Where the symbols take the nodes:
* | s r v
nop | sav bug kom
ruf | gid dum sev
sep | niz gog dod
rad | gog niz nev
pil | bis vul pav
lon | fip kop bis
luz | kav fov sav
dum | sos ruf zir
bug | rof nop piv
zir | dum gid bop
nin | guv duv nez
did | feg nep lel
fov | piv luz tos
dit | pav pak nom
fid | duv guv dif
kop | nuv lon mim
kom | nop rof feg
piv | bug sav fov
dif | fid ren fip
fip | dif mim lon
nep | dod did gav
veb | bop nez duv
sav | luz piv nop
bop | zir ror veb
nom | dit nev niz
lel | did dod gog
rof | gav kom bug
ren | mim dif guv
gog | lel sep rad
duv | veb nin fid
feg | kom gav did
tos | fov kav sos
mim | kop fip ren
pav | pil fir dit
gav | nep feg rof
gid | ror zir ruf
dod | sep lel nep
nuv | vul bis kop
nev | rad nom pak
nez | nin veb ror
niz | nom rad sep
bis | lon nuv pil
pak | nev dit fir
kav | sev tos luz
fir | pak pav vul
ror | nez bop gid
guv | ren fid nin
sev | ruf sos kav
vul | fir pil nuv
sos | tos sev dum

The rows follow the links: the fewer symbols apart two nodes are, the more alike their rows tend to be.

Each row is also shifted at random along 4 hidden directions that mean nothing.

Some nodes, each with a row of numbers:
piv 408,-120,-15,-9,141,-72,134,-411,77,-130,-50,-122,51,-109,-238,-206,15,-134,283,-173,-71,-60,113,-231,292,457,-59,8,-170
bug 285,-117,93,-124,54,15,227,-256,242,-199,237,-317,54,-396,-347,-282,24,-93,363,-131,22,58,-343,-335,-19,421,274,-237,-249
mim -164,-1,-193,118,-134,81,-74,209,-122,-263,59,92,-175,-426,-193,-185,3,155,246,111,419,134,-502,16,-322,165,413,-359,-179
bop 721,151,103,-148,-88,-85,-315,88,89,118,35,-48,-457,-74,10,164,-36,248,-83,-256,-310,-31,3,328,-74,136,19,-362,-231
pak -639,159,-211,-120,-199,260,-292,5,-237,179,234,292,252,171,-223,-87,-24,-14,-236,35,251,107,-169,-254,-82,-194,-92,34,252
gid -309,-169,224,91,191,-36,249,-11,326,-189,-40,-279,-188,-192,44,-19,-45,-88,326,-56,-161,98,-60,232,-22,247,159,-155,-87
nep -293,13,-221,152,183,-19,342,-175,-181,-185,-118,-18,416,198,-88,-9,41,-347,105,249,244,-152,143,-259,445,39,-87,449,124
feg -394,175,110,-362,-71,-10,16,87,14,209,609,-197,246,302,-43,384,24,-212,-358,-111,-325,-83,-182,-82,96,-404,-66,53,146
sev 185,-280,325,18,139,-158,278,-75,404,-92,-56,-347,-212,-277,117,-39,34,-8,235,-122,-285,63,72,200,-20,244,100,-131,-235
gog -104,-378,79,-372,31,549,-434,-529,275,396,287,355,381,291,-283,-385,25,-168,-47,-355,56,402,66,-329,-144,-43,-545,-55,605
fid 174,47,58,53,-100,-89,-327,182,-163,218,-360,163,-378,67,339,153,-5,304,-250,-101,-138,-37,304,274,-141,-91,-173,-27,-148
nez -772,154,-34,261,227,-94,214,39,12,-244,-70,-70,-62,-2,86,117,17,-134,312,116,60,-40,26,262,229,82,169,15,25
did 145,56,57,-232,-183,-69,-85,-44,-186,287,155,-41,139,190,103,148,31,38,-495,-70,-200,-133,132,-166,25,-316,-196,200,-38
pil -355,88,-117,148,-89,17,-32,428,-266,89,-187,243,107,264,423,174,-52,-1,-342,302,190,-17,84,166,-94,-523,-104,405,220
ruf -20,3,103,171,230,-173,305,-29,165,-165,-65,-199,-128,23,151,192,-3,-199,232,58,-233,-90,196,326,264,133,69,5,0
dum 210,88,22,-158,66,-18,-307,-250,162,112,88,-64,-272,67,-208,45,1,75,128,-307,-331,-4,59,122,112,300,-124,-343,-54
dit -217,-94,55,22,-109,139,207,361,18,-121,202,-32,243,-124,82,2,-19,-76,-74,278,276,157,-418,-49,-339,-374,253,63,178
sav 738,-170,245,-85,309,7,107,-361,380,109,61,-104,28,276,93,102,41,-257,97,-182,-409,23,387,173,331,-2,-325,131,242

The symbols that take the first to the second take the third to the fourth. What is the fourth?
Answers are names.
-134,-245,60,78,-162,31,126,334,-128,-5,-294,36,66,-157,291,-116,-52,161,-222,285,252,154,-66,-36,-345,-335,67,229,18
: -687,-65,-52,90,-119,-81,455,117,-206,-158,-16,-128,284,-198,6,-129,-25,-81,-84,320,280,-68,-175,-387,-100,-103,213,270,-95
:: -432,14,-129,-180,-212,231,-282,-75,-162,219,60,289,215,156,-93,-168,-24,136,-302,-55,168,91,19,-318,-161,-210,-238,111,173
: nuv

-303,-8,67,-35,-4,151,-407,39,122,256,-98,264,-173,160,175,45,-4,126,-119,-141,-171,158,249,273,-123,-85,-295,-95,187
: -383,199,-290,214,149,200,-71,50,-7,-213,94,240,6,-20,-238,-101,-35,-112,384,124,309,149,-272,97,105,150,186,-220,201
:: -1024,-477,76,-17,-186,38,308,94,-60,-62,-380,-50,226,-332,203,-348,-5,137,-162,259,367,172,-5,-403,-421,-118,52,379,-61
: rad

221,10,14,-2,-84,-62,-354,54,-29,249,-403,163,-312,117,296,126,6,326,-249,-119,-225,-3,382,261,-112,-17,-273,-24,-181
: -142,78,-88,120,-69,-192,445,-9,-120,-252,74,-284,158,-249,-146,-72,-19,-93,69,148,137,-229,-161,-347,130,116,287,174,-317
:: 27,-356,433,-302,-159,-60,82,-97,217,276,-20,-261,-23,-101,152,-95,-3,152,-233,-176,-316,69,151,-144,-207,-33,-85,61,-221
: guv

-205,-11,-58,48,-39,201,-24,346,-95,86,-62,174,147,186,261,122,-12,-35,-174,224,158,84,-2,151,-142,-461,-70,201,270
: -129,259,-78,-20,11,-301,155,-178,-164,-154,32,-211,-58,-109,-178,82,35,-24,45,-81,-198,-335,-13,-166,260,276,228,-67,-406
:: 100,-248,170,-57,-170,264,-166,359,208,70,120,25,-72,-201,148,-46,10,168,-95,63,80,343,-332,222,-571,-261,59,-209,115
: piv

-692,91,14,10,-82,-9,-298,214,-106,285,-162,239,-158,250,277,279,21,166,-309,-19,-131,59,176,266,-110,-273,-197,32,76
: -581,-435,395,-140,132,-107,251,-247,384,72,-160,-291,-70,-110,201,-116,54,6,47,-183,-366,67,342,48,26,129,-163,126,-94
:: -477,82,-18,35,2,-293,-117,-311,-192,47,-438,-59,-235,25,67,-25,-11,268,-116,-201,-225,-334,528,-103,288,340,-189,80,-411
: gog

-48,-215,270,-160,-194,136,-298,178,261,189,77,-4,-391,-270,71,-45,19,351,-148,-141,-146,353,-269,207,-575,-44,41,-437,-61
: -95,483,-159,77,44,73,-270,430,-163,184,256,209,2,479,148,483,-33,-61,-226,118,-128,-3,-56,521,86,-490,-114,26,382
:: 51,-36,-181,328,377,51,58,-195,50,-240,-384,185,-58,162,5,-86,-54,-193,501,71,168,-3,309,253,312,303,-129,53,190
: nez

195,-488,131,149,-305,-130,319,250,-240,-55,-799,17,-20,-371,497,-313,-36,344,-248,319,362,46,265,-278,-443,-167,108,476,-391
: 89,-175,-9,81,21,77,348,93,-17,-129,-18,-73,262,-124,12,-153,-16,-134,85,248,331,86,-129,-244,-119,-54,160,214,46
:: -9,-193,112,299,202,-271,269,-63,70,-239,-634,-107,-241,-220,264,-141,-39,47,219,105,-23,-95,357,141,99,282,50,140,-295
: ruf

109,-172,206,-344,-236,-29,-84,-47,5,250,80,-72,196,71,53,-14,30,126,-385,-182,-152,29,90,-260,-86,-190,-208,100,-72
: -261,128,-273,331,235,57,37,60,-41,-214,-196,126,-151,-59,-57,-74,-37,-94,329,134,251,-23,13,160,104,220,106,-103,85
:: -229,120,144,-132,-105,74,-406,26,129,192,60,64,-349,7,51,86,-19,152,-120,-235,-297,96,-54,266,-185,61,-96,-344,-54
: sep

228,-191,315,-313,84,-18,44,-215,269,267,195,-134,148,167,86,81,20,-54,-179,-145,-387,57,197,-47,76,-87,-260,92,97
: -338,-106,182,100,270,-225,232,-155,110,39,-308,-116,38,208,227,165,-16,-141,56,-18,-322,-144,545,210,411,27,-232,293,-36
:: 346,197,-317,75,-133,107,-302,35,-442,18,-176,373,172,257,-68,-74,-25,103,-220,118,334,-28,120,-193,18,-98,-179,206,143
: gog

-516,109,0,-101,-24,-140,-34,-238,69,-51,226,-224,-127,-198,-310,-20,3,-32,150,-268,-193,-164,-165,-124,119,333,139,-318,-279
: 149,20,106,-93,42,-40,-332,-197,99,139,-17,-28,-322,23,-36,73,15,189,1,-311,-299,-30,198,175,63,269,-126,-344,-110
:: 697,-171,90,-14,105,428,-335,60,336,167,154,266,-46,148,19,-46,6,-17,83,-111,1,432,-149,345,-255,-200,-288,-184,481
: pav

244,312,-231,203,45,-353,447,63,-453,-272,-97,-199,198,101,24,156,-1,-135,-6,274,144,-451,57,-260,390,25,204,448,-266
: -829,-136,-77,-247,-130,249,-343,-170,-34,310,182,266,260,199,-140,-235,41,63,-281,-131,110,209,-4,-369,-154,-195,-328,71,297
:: -198,172,-325,186,-61,78,-174,109,-300,-128,-123,269,-26,-20,-133,-88,-22,57,70,158,422,3,-141,-82,-90,105,109,-83,45
: dit

553,150,-98,413,-9,-367,283,267,-231,-374,-498,-104,-378,-331,175,15,-9,198,203,259,78,-261,-15,217,15,232,399,-12,-534
: 281,78,-364,-9,91,441,-382,-188,-69,76,201,501,241,324,-327,-180,-35,-159,141,-81,364,242,-115,-115,49,0,-223,-99,584
:: -621,-139,11,-43,92,236,331,-165,178,-184,443,-114,462,-8,-355,-163,-3,-420,255,53,195,170,-291,-291,85,-3,77,32,370
: pil

298,-396,91,-7,45,253,231,32,136,-56,-17,21,309,-118,4,-235,-30,-156,198,167,356,313,-124,-198,-271,-95,18,130,240
: 229,54,198,-87,58,-189,176,-62,92,171,54,-290,41,198,223,268,59,-145,-215,-71,-370,-164,257,45,183,-181,-168,159,-41
:: 42,-2,-228,-52,-76,324,-265,14,-49,-41,238,316,82,-100,-330,-221,-38,45,180,-56,427,259,-371,-108,-260,111,85,-269,259
: bop

557,110,-114,127,32,-179,443,46,-185,-247,62,-180,180,-153,-108,-56,-7,-116,115,283,200,-279,-124,-239,147,36,307,156,-173
: 798,20,28,-268,-236,64,-132,37,-33,212,350,-22,121,51,-63,15,12,73,-343,-105,-58,46,-171,-169,-203,-202,-68,-44,6
:: -75,196,-148,24,251,77,285,-287,48,-133,453,-122,350,178,-373,44,46,-462,293,2,59,-90,-142,-181,415,123,74,25,198
: feg

-207,-163,-167,251,93,135,-88,-130,22,-180,-379,254,-154,-156,-140,-286,-30,77,373,62,368,149,10,20,-60,292,-42,-52,58
: -166,-416,29,-218,-245,267,-313,-262,-10,233,-238,276,168,-103,-72,-446,57,287,-211,-202,218,292,99,-459,-369,88,-281,40,48
:: 1018,63,-198,114,321,267,234,21,79,-172,331,75,467,330,-203,30,15,-558,284,229,296,157,-143,-11,295,-238,-62,187,617
: fip

-69,42,-66,-221,-318,202,-262,72,-126,137,263,169,93,-60,-117,-122,-5,130,-252,-65,149,96,-313,-262,-349,-150,58,-102,50
: 58,-137,319,-382,97,172,56,-221,390,223,534,-185,252,280,-101,96,50,-233,-65,-232,-359,144,-26,-12,100,-147,-216,-81,373
:: 341,-215,210,92,262,-64,171,-204,421,-140,-111,-215,-129,-71,102,-1,8,-111,363,-77,-217,84,196,235,163,282,22,-72,-7
: ren

596,238,25,-52,-65,-151,-297,-22,5,67,46,-38,-426,-96,4,211,22,247,5,-271,-340,-153,15,248,2,199,23,-344,-299
: 514,-263,281,142,201,-171,221,-82,323,-134,-278,-267,-279,-271,206,-26,8,31,380,-60,-237,36,161,185,70,298,65,-56,-181
:: -62,-42,-271,58,-23,300,-320,-59,-109,-8,-127,430,94,88,-224,-299,-9,8,134,-32,401,199,-61,-161,-118,83,-121,-38,295
: pil

496,-86,-318,97,-109,198,-333,-122,-207,29,-387,467,92,73,-118,-340,-16,160,-45,6,389,72,252,-295,-98,87,-246,127,146
: -303,-167,62,208,261,43,103,-112,280,-235,-111,-21,-173,-137,4,-119,27,-143,451,18,36,106,57,223,179,316,18,-125,98
:: 217,246,-247,81,-142,173,-123,223,-177,-174,273,155,-58,-263,-270,-42,-41,86,182,124,350,122,-576,-20,-220,90,364,-366,12
: gid

268,40,90,-48,-11,73,-424,62,150,228,47,167,-322,106,98,140,-9,186,-63,-182,-262,123,75,312,-83,-3,-142,-271,46
: -969,178,357,-214,-122,-280,358,350,127,19,504,-569,-28,-176,90,368,35,-79,-167,20,-470,-153,-364,117,-49,-278,329,-108,-307
:: -550,-232,3,-72,124,-28,20,-621,83,-44,-314,-24,16,16,-180,-265,45,-3,176,-262,-77,-75,442,-325,280,518,-228,45,-104
: rad

